[  0.1   9.0 -11.8  -9.7  17.4   7.5  -7.5  10.7   7.5  -3.6  -9.4   9.2
  -2.0   6.5 -20.3  -2.5  29.9  11.6  12.0   8.0   2.8   9.2   4.6  11.8
  -3.5  -1.8  -3.3  -2.4   7.2   6.6   6.2   2.1  12.2   6.3   7.2   4.4
   2.5   2.1   3.3 -12.3  11.9 -14.7  -8.4   0.2  36.9  -4.8   0.0   8.3
   2.4  25.3   5.8   1.7  -1.1 -12.0   7.5 -12.9  -4.6   3.4  -4.2   1.8
   4.2   1.3  -2.2  -3.9 -18.4 -10.3 -11.5] | <48>
[ -7.0  -5.8   7.9 -24.5  10.6  11.2  12.7  14.1  -7.7 -23.2  -3.3  38.9
  30.9 -10.2 -26.8 -10.6  16.4   1.5  28.7  -0.4   2.5  -3.2  -1.3  27.2
  -3.8  10.6   7.5 -12.0  -5.8  -7.4   5.3   9.8   8.5  -4.5 -20.2 -27.1
   4.9   4.8  22.2   6.7   7.3 -10.6  12.9   3.3  26.0  -2.3   6.6  -2.8
  -5.3 -16.5   9.3   0.5  20.8 -24.6   7.5 -30.4  -7.8 -18.0  17.8 -34.9
  -0.4  -3.7   4.6   9.1   3.3   1.6   4.6] | <39>
[  4.1  -6.8  16.3  -3.5 -18.3  11.1   2.6 -15.1 -21.7  -8.1  17.6  24.3
   1.8  -5.7  -0.2  -2.0  -5.1   7.9  21.1  -9.0   8.1 -12.6  -2.5   5.1
  13.3  -8.4   8.7  -3.5   5.6   8.7   5.2  11.2  -0.6  12.7 -20.6  -1.2
   9.9  -4.6  -3.6  11.8  -7.6  -4.5   2.7 -10.0 -13.9   7.6   9.9 -15.8
  -2.1 -53.6  10.8  -0.5   0.8   4.2  -7.1 -11.1  10.4  -4.8  18.7 -16.6
  13.6   2.9  -1.3  15.6  25.8  15.3  10.5] | <50>
[-12.2   0.4  -7.9  -8.8  -5.4  13.4  -5.2   5.8 -19.5  12.4  -1.8  16.5
 -11.2  -8.0 -37.8  -2.2  14.0  31.9  25.5  14.8  -3.8  12.0 -10.4  11.5
   6.3  -0.6  -4.3   8.5   0.6  15.1  -7.0  11.6   1.3   9.9   8.3   3.3
   5.7   3.8  14.6  -5.4  10.0 -27.9   3.2  -2.7  16.9  12.9   6.7  -0.8
   9.8  20.3   2.8   7.2  -2.0   5.8  -8.8 -17.2  -0.4  -8.1 -10.2 -16.6
   0.9  -6.2 -18.5   8.9   2.3  -0.2   3.1] | <50>
[ 12.1  11.2   7.5 -16.3   6.5   7.1   3.9  -3.8   4.5  -0.6   0.4   9.8
 -10.4  10.0  -1.0  11.4  12.4  14.1  10.3  -0.3  -5.1   2.3   0.2   5.2
  -2.6  -1.5  12.0   8.0  -4.3   6.3  -4.6   5.9   8.8  -8.7 -19.6 -12.9
  38.1  -4.7   0.7 -21.2   8.4 -23.1 -13.2   2.3   9.5  24.6  27.4  -1.1
 -10.3   8.2  -3.5  -3.7  -0.6  -5.3  -6.0   0.8 -12.8   1.5  10.4  -3.1
   5.0   4.5  -8.5  -7.3 -11.5   1.8  -3.1] | <48>
[ 42.9  -2.3   1.6   2.5   1.7  -6.4  -0.8  -0.3 -10.8 -18.3   6.8  28.9
  18.2   0.2 -22.0 -10.0   4.3   6.2  18.7   7.3   7.6 -20.2   2.3  -9.3
   4.0  -6.5   1.0 -11.5  13.6  -0.1   0.6   3.5   0.6  14.2  -5.6  -0.4
  -1.2   2.8   5.6  13.6   1.1   4.6   8.9 -12.2  14.2 -21.9  -9.6  -4.1
   7.2 -34.0   3.7   3.0   7.8 -10.8   9.3 -37.3  18.1  -2.6   6.6 -20.8
  -0.3   0.1   2.3  17.0   4.6 -13.4  -0.4] | <39>
[  1.8  -2.7   6.4 -19.0   2.0  11.9   3.6   4.8  -9.6   2.1  -5.1  39.4
 -24.4  -1.7 -29.2   2.2  17.8  20.6  33.7   6.7   3.6  -3.8  -7.8   8.5
  11.0  -1.5   3.8  -2.0   5.1   0.2  -2.7  10.5  11.4   4.2 -15.5 -16.5
   9.6  -0.3  14.7  -4.8   2.5 -27.3   2.1  -5.0  18.2   7.2  15.5 -10.5
 -12.8 -19.8   4.8   1.4  -1.2  -4.9  -8.1 -25.7  -6.5 -14.2   9.7 -10.6
   1.5  -8.4 -17.9   5.1   1.7  -5.1   4.1] | <39>
[ -8.0 -10.1  11.2   4.2 -24.6  19.0 -13.6   6.9 -27.0   8.1   3.1  15.9
   2.7 -16.1 -26.2  -1.4  -8.3   8.1  14.7   5.9  10.1  16.6  -9.8   7.8
   2.9   2.9  -2.3   0.1   6.9   3.6  -8.7   2.5  -9.8  20.7  -2.0  12.5
 -18.7   5.8  -1.2  10.2  -5.2   5.1  13.8  -6.5   5.1  -6.1  -8.2  -3.6
  15.8 -14.1  15.2   4.6   0.5   7.1  -6.8  -4.8  17.3   4.4  -6.0  -9.2
   2.8 -10.3 -14.6  21.8  30.6  -1.1   1.1] | <47>
[  9.0   7.1  13.6   4.0  -0.3 -13.7 -10.1  -5.7  -2.0 -23.8  20.1  37.2
  12.7  21.7   8.5  -6.9  -0.4   1.1  14.3  -0.8  10.3 -29.0   3.1 -14.2
  15.6  -8.4   9.1 -12.2  18.3  -2.4   6.7  -9.6  -2.7   6.8 -16.7   0.0
  -6.1 -14.5  -4.6  24.9 -10.9  13.1  -2.1 -14.6 -18.5 -30.4  -3.7 -17.5
  -2.8 -63.0   8.6  -1.7   2.9 -10.6   3.6 -34.8   8.6   1.0  18.7  -7.8
   4.3  10.3   5.3  19.3   8.9  -2.6   5.8] | <39>
[-12.0   6.9 -13.8 -13.4  -0.1   4.1   4.0  -4.1 -10.5   4.9  -6.0  13.7
  -5.1   0.1 -21.8   2.0  10.3  16.7  12.1   2.9  -4.0  -4.4 -17.0   2.9
   5.2  -5.0  -0.1   9.4  12.9   8.3   2.2   3.0   6.3   0.1  11.2  -3.9
  16.4   5.8   7.1  -0.9   5.9  -6.4  -4.4   0.3  12.2  23.5  13.2   0.2
   3.2  18.5  -8.9   9.1   0.1   6.4  -1.1 -24.7   2.1 -12.4  -9.6  -2.0
  -5.4  -0.7 -10.4 -10.2 -12.2  -1.4  -3.5] | <50>
[  4.7  -3.0   9.8 -19.6  -6.9  11.7  11.6  -0.8  -9.2  -7.3   3.5  25.3
  13.9 -11.4  -5.7  13.9   8.0   1.9  24.3 -11.0   1.1  -1.7  -4.1  28.3
  -0.3   2.9  13.3  -1.9  -9.2   1.9   0.7  13.7   3.2  -6.0 -26.9 -22.4
  19.8  -3.0  20.1  -2.8   3.3 -14.4  -3.1  -1.9   3.4  12.0  20.8   0.9
 -10.7 -23.0   9.2  -3.1  -1.7  -7.8  -3.3  -3.8 -11.0 -10.8  22.2 -17.3
  -5.3   0.4 -13.2  12.0   1.2  13.1  -0.5] | <47>
[  2.0   4.7   4.6  -5.6  22.2 -10.5  10.4  -4.6  -0.4 -24.6   1.3  23.3
  18.5  11.3   1.4  -4.9  11.8  -6.3   5.9  -2.4  -3.1 -10.7   8.5   2.7
  19.3  -3.5  12.0 -13.2   5.7  -3.8  10.9   1.0   9.0 -10.0 -17.0 -20.5
  13.2   5.9   9.4   5.4  -3.8  -1.3 -10.2 -11.6   2.8 -13.8  16.2  -9.7
 -14.7 -36.9  -2.5  -0.9   1.6 -14.6   9.2 -25.0  -6.1  -5.8  10.9  -3.7
   3.1   1.9  13.7  -1.9  -5.1  -6.1   3.3] | <48>
[-35.8 -11.5 -13.2   1.5  16.1  -7.9  -8.5   4.8  -0.7  -7.2 -17.7  10.4
  16.1  -2.3 -26.3 -25.9   8.1  -1.9   1.1  18.0   8.2  -5.5  -3.1 -10.0
  18.1  10.5 -12.2 -13.1  31.5 -11.5   1.8  -3.8   1.1 -46.0  35.3  11.1
 -21.9  33.1   1.7  18.5  -2.1   9.0  12.0  -6.1  25.0 -16.5 -23.6   6.0
  12.5  21.1  -3.0  17.5  16.7  -3.9  17.5 -37.7  16.2  -1.8 -17.6  -3.0
   0.8  -2.6   9.3   4.9   5.1 -18.8  10.3] | <34>
[  2.1   6.0  -8.0  -8.8  18.4  -5.3  -5.4  12.0   7.9  11.4 -10.0  -0.6
   0.2   2.7 -16.2   0.7   9.9  10.6   8.5   5.1  11.3  11.9  -3.5   0.6
  -6.1  -1.8  -5.5 -14.7   6.7   1.3  -7.9   3.7   9.5   4.5   7.9   6.9
  -0.9   5.2   4.0 -15.6   3.0 -15.7  -0.2   1.0  17.5  -2.1   3.3   6.7
   3.8  31.3   0.0  -2.3   1.7 -11.2  -3.4  -4.0  -2.4   2.3 -10.1  -0.6
  -0.8  -2.3  -5.9   2.8 -16.7 -10.5 -15.8] | <48>
[  8.8   5.4   8.5   1.4  -2.4  -2.2 -36.6  -1.7  -9.9 -14.5  11.3  26.6
   1.2  16.1  -1.1   3.3  -1.5  16.1  14.4  -1.2  10.1 -17.0   1.7 -28.7
  16.3 -11.5   1.1  -1.1   8.2   4.7   2.2   6.4   2.6  12.5 -16.8   6.5
   0.0 -12.0  -5.8   8.5  -4.3  -1.7   3.1  -3.8 -13.7 -16.6  10.9 -11.3
  -1.4 -44.2   8.9  -3.5  -0.8  -8.1  -2.8 -16.9   7.5  -1.0  14.2  -6.4
   1.5   8.9  -2.8  16.5  18.3  -5.3  -6.1] | <34>
[ -0.4  -3.1   6.9  -2.7  -4.0 -13.7   0.5   2.3  -7.4 -19.0  -0.3  29.3
  21.3   2.0 -11.3 -14.0   2.4   1.9  10.5   3.1   1.9 -39.7   1.3 -14.0
  13.5  11.2   3.8 -11.0  10.8  -2.3   2.1   5.2  -4.8   4.3   0.7   1.9
  -6.7  -4.3   1.7  18.1  -1.4  10.3  -3.3 -23.5   1.4 -16.1  -2.3  -8.3
   4.5 -38.0   1.6  -3.3   7.9 -12.9   9.1 -38.8   8.9  -8.1   5.5 -22.4
   0.2   4.3   6.4  12.3   4.8  -5.1   5.2] | <39>
[ -5.1  18.7 -22.7 -17.3  23.8   5.3  17.3  -6.6  -4.3 -16.6  -9.1  23.5
   1.7  18.3   2.9  -1.7  23.0   5.2  19.3  -6.7  -6.3 -25.2   1.7  12.1
  25.1  18.0  13.7  -0.5   4.7 -26.3   7.2   6.9  20.6 -25.1 -19.4 -30.2
  40.1  -9.3  11.4  -1.8   7.5 -13.9 -18.9   4.9   8.1  16.3  25.8  10.1
 -25.8 -26.7 -21.0  -5.0   6.4  -3.1   7.3 -38.4 -17.7 -13.8   6.9   7.2
   0.5   4.6   9.9 -17.0 -15.4  -3.5  18.5] | <48>
[-21.6  -9.3   1.5 -15.2   9.2  19.0  11.7   2.4  -9.9 -19.1 -10.6  30.9
  18.2  -6.8 -18.2  -7.5  11.7 -10.9  21.1 -18.5   4.9   5.5   4.5  30.5
   3.2   8.1   6.4 -10.9   4.0 -12.4  11.0  -0.8   4.9  -8.6  -2.0 -19.8
 -12.7  -0.7  14.9  18.7  -6.1   4.1   9.3  -1.1  11.9 -22.9  -4.2  -5.6
  -7.9 -28.3   1.3   4.5   0.2 -12.3  13.2 -13.4  -5.1  -7.4  21.0   1.3
   5.1   2.1   6.7  12.6  16.0  -0.7   7.3] | <48>
[-23.9   5.0   9.3 -21.7   9.3  35.1   7.8   0.4 -32.7 -12.8  -0.9  56.2
  15.8   2.2 -57.7   1.4  21.5  15.2  63.0  -5.1   7.5   1.3  -5.4  42.4
  25.2  -0.4   4.0  -3.3  18.7  -8.0  10.3   5.7  18.8   1.9  -4.2 -20.2
 -13.6  -2.1  11.2  24.6  -7.2 -25.6  17.0 -16.0   6.9 -14.9  -2.0 -14.4
  -8.3 -62.4   5.0   3.6  -6.0  -3.9   0.7 -34.7   6.2  -6.3  22.1  16.8
  10.1   3.1 -17.8  27.5  40.5 -12.4  15.1] | <50>
[-31.8  -6.6   6.5 -11.2  -9.1  12.4   3.8   4.7   0.6   6.3  -6.4  18.8
   6.8 -23.5 -40.9 -13.8   7.6   7.4  25.0  16.0  -1.0   4.5 -14.5   6.8
  14.8   1.9  -5.4   1.2  13.0   4.2  -3.2  -1.8   2.1   7.8  12.3   1.3
   2.5  14.1  13.8  17.4   2.8  -7.6  12.0  -8.7  22.2  14.8   0.4 -12.2
  11.0  19.7   7.8   8.5   3.7   3.5   0.3 -24.9  10.5 -10.9  -2.3 -15.7
 -11.5  -9.1  -8.9   4.6  11.2   4.5  14.7] | <47>
[-14.0 -19.8  13.8  -4.8 -12.0  19.9 -11.3  10.7  -4.6  16.0  -2.2  -4.9
   3.8 -16.0  -5.4   7.4 -11.5  -5.3   5.1  -5.2   7.8  32.3  -0.5  19.3
 -25.2   5.1  -8.0  -1.8 -16.7  -5.9  -6.8  -3.4 -12.3  10.6  -6.3   1.6
 -21.7   9.7   6.4  -0.1  -1.6  -5.7  17.3   5.5  -2.4 -11.2 -12.3   3.9
   5.3   8.2  16.6   6.0   1.3  -4.2  -8.9  32.6   6.7   1.0   5.4  -4.7
  -2.0 -10.0 -12.3  12.4  13.3   7.2 -12.5] | <48>
[ -4.3  -7.7   7.9   0.8   5.3   4.3   7.3  15.8  -1.2 -15.5  -7.6   5.6
  21.2  -8.4   2.6  -4.5   3.0 -16.5   3.9  -3.9   3.9  -4.2   6.7  13.2
  -2.2   8.4   4.7 -17.0  -7.9 -18.2  12.3  -2.0  -4.2 -10.7  -5.7  -8.7
  -7.0   6.9   8.2  11.0   5.8   1.4   3.8  -4.5   4.5   9.5  -1.9   0.4
  -1.7 -14.5 -14.8   2.2   4.0 -10.7   5.9  -6.4  -3.3  -5.1   5.2  -6.3
  -4.9   0.2   5.8   7.9   1.9  -0.8  -4.9] | <48>
[ -7.2  -1.8  -3.6   3.5  -8.8  -3.0   4.9   2.1 -13.1  -1.3  -0.2   0.8
   2.4 -15.1 -22.7 -18.3   1.4  -0.8   1.4  20.1  -4.6 -11.4  -7.1  -6.7
   6.1   1.9   0.5   2.4  11.3   2.1  -2.7  -4.5 -11.1  17.3  -9.7  10.4
  -4.2  11.5   6.7  10.4   9.2   3.2   9.4  -6.9  12.4   1.3  -5.5   1.1
  12.0  13.1  -9.6   8.2   7.4   7.3  19.6 -23.0  11.5 -14.1 -20.9 -10.2
  -5.6  -0.4   4.9   8.5   6.8   4.4  10.7] | <39>
[ -1.0 -14.5   5.9 -15.4   5.0  11.1   4.3   8.7  -0.3  -7.6  -4.1  15.0
  21.4 -21.8 -11.5   1.0   7.6  -0.2  17.2  -2.5   0.3   3.1   0.3  27.3
  -9.5   8.7   5.7  -6.2 -10.3   3.1   1.8  11.5   0.0  -0.2 -18.3 -17.5
   7.9   7.1  13.5   1.9   2.2  -4.8   2.4   3.0  14.5   4.5  11.4   1.9
  -1.4   3.2  13.5  -1.4   4.6 -13.7   2.1  -6.4  -3.0  -7.4   7.5 -23.2
 -11.4   1.8   3.3   4.0  -6.0   4.7  -7.1] | <39>
[ -7.0 -15.5   5.7  -5.3   4.5  13.5   4.6  10.4  -4.6 -18.5  -7.3  31.2
  24.1 -13.7 -17.3  -7.4   6.4  -4.7  25.7  -0.9   8.6   8.0   3.5  23.9
  -1.6   7.6   7.3 -13.0   2.5 -11.2  12.9   6.0  -5.2  -2.9   4.1 -10.8
 -10.3   2.8  13.2  12.4   2.4   1.1  17.1  -1.3  12.1 -20.1  -7.7  -3.1
  -5.0 -23.8  14.6   7.2   7.1 -17.7  11.9  -7.3   5.3  -5.0  14.2 -13.9
   4.5   3.5   4.2  20.3  15.5 -16.5  -3.4] | <48>
[ -9.6 -18.2  17.0  -2.0 -20.0  19.5   8.5  -5.6 -25.6  -1.2   5.0  10.6
  11.9 -15.7 -11.2   0.2  -5.5  -7.3   9.5  -4.7 -10.3   2.4  -5.0  20.9
  11.1  -7.2   4.0  -1.5  -1.2  -7.4   7.0   4.7  -8.6  -8.0  -1.5 -13.7
  -8.9  12.5   0.0  28.0  -4.3   6.8   9.7  -1.7  -4.9  -3.9  -4.8 -11.4
   2.2 -35.4  15.4  -3.6   3.2  13.0   3.3  -1.7  11.0  -7.0  11.5 -12.7
   3.1   0.8  -8.1  17.8  32.3  16.2   9.2] | <34>
[ -2.6  -6.9  12.8  -4.7 -19.8  14.7   2.8  -8.9 -26.2  -9.0   6.9  24.3
   6.7  -7.1 -10.5   0.1   3.4  10.3  29.1  -2.1   4.5  -0.2  -2.5   7.4
  19.3  -5.7  10.4   1.0   0.8   4.4  -4.9  11.3  -0.1  10.5  22.4 -11.8
   6.8   2.7   6.5  16.5  -3.8  -6.9   5.7 -15.9   5.9   5.6   9.3 -13.7
  -2.9 -53.3  10.4  -4.9  -1.2   8.0   3.8 -23.2  18.0  -6.7  12.3 -17.6
  10.9   1.4 -11.4  14.1  26.6  12.7  12.0] | <50>
[-10.3 -15.0  10.8  -6.5 -11.6  10.5   3.6 -11.4 -15.2 -13.8   3.9  25.1
  18.9 -12.1 -14.3  -4.7   2.1   2.5  18.2   8.0   3.8  -6.4  -4.7  12.5
  11.5   3.3   5.6   0.4   2.7   1.8  -2.8   5.1  -4.9  10.1 -11.5  -5.6
  -6.2  15.0   7.6  17.7  -4.5   8.0  16.0 -11.8   2.9  -0.1   0.0  -7.6
   6.5 -35.0  13.6   0.7   4.8   0.4   8.1 -14.7   9.3 -12.6   2.1 -22.0
   0.3  -3.5  -2.5  20.4  21.1   9.3  10.9] | <38>
[-11.4   5.4 -41.2  -4.0  -1.3  10.0  14.9  -7.1 -24.6 -14.9   3.2  22.1
   2.0  -1.3 -18.6 -13.1   5.1   2.2  17.2  -4.1   2.4 -14.5  -2.5   7.8
  24.7   4.4   4.4  -2.2  10.7   3.0   6.0   0.9   0.4 -10.1  -3.6 -18.3
  21.8  -6.2   1.9  19.4  -2.7  -0.7   6.5  -6.1   2.6   7.6  34.9 -10.9
  -6.0 -34.3  -2.6   2.9   3.5  10.8 -18.6 -22.6   6.1 -13.6   9.8  -1.5
   9.3   1.7   4.9  -4.0  21.1   4.2  23.5] | <39>
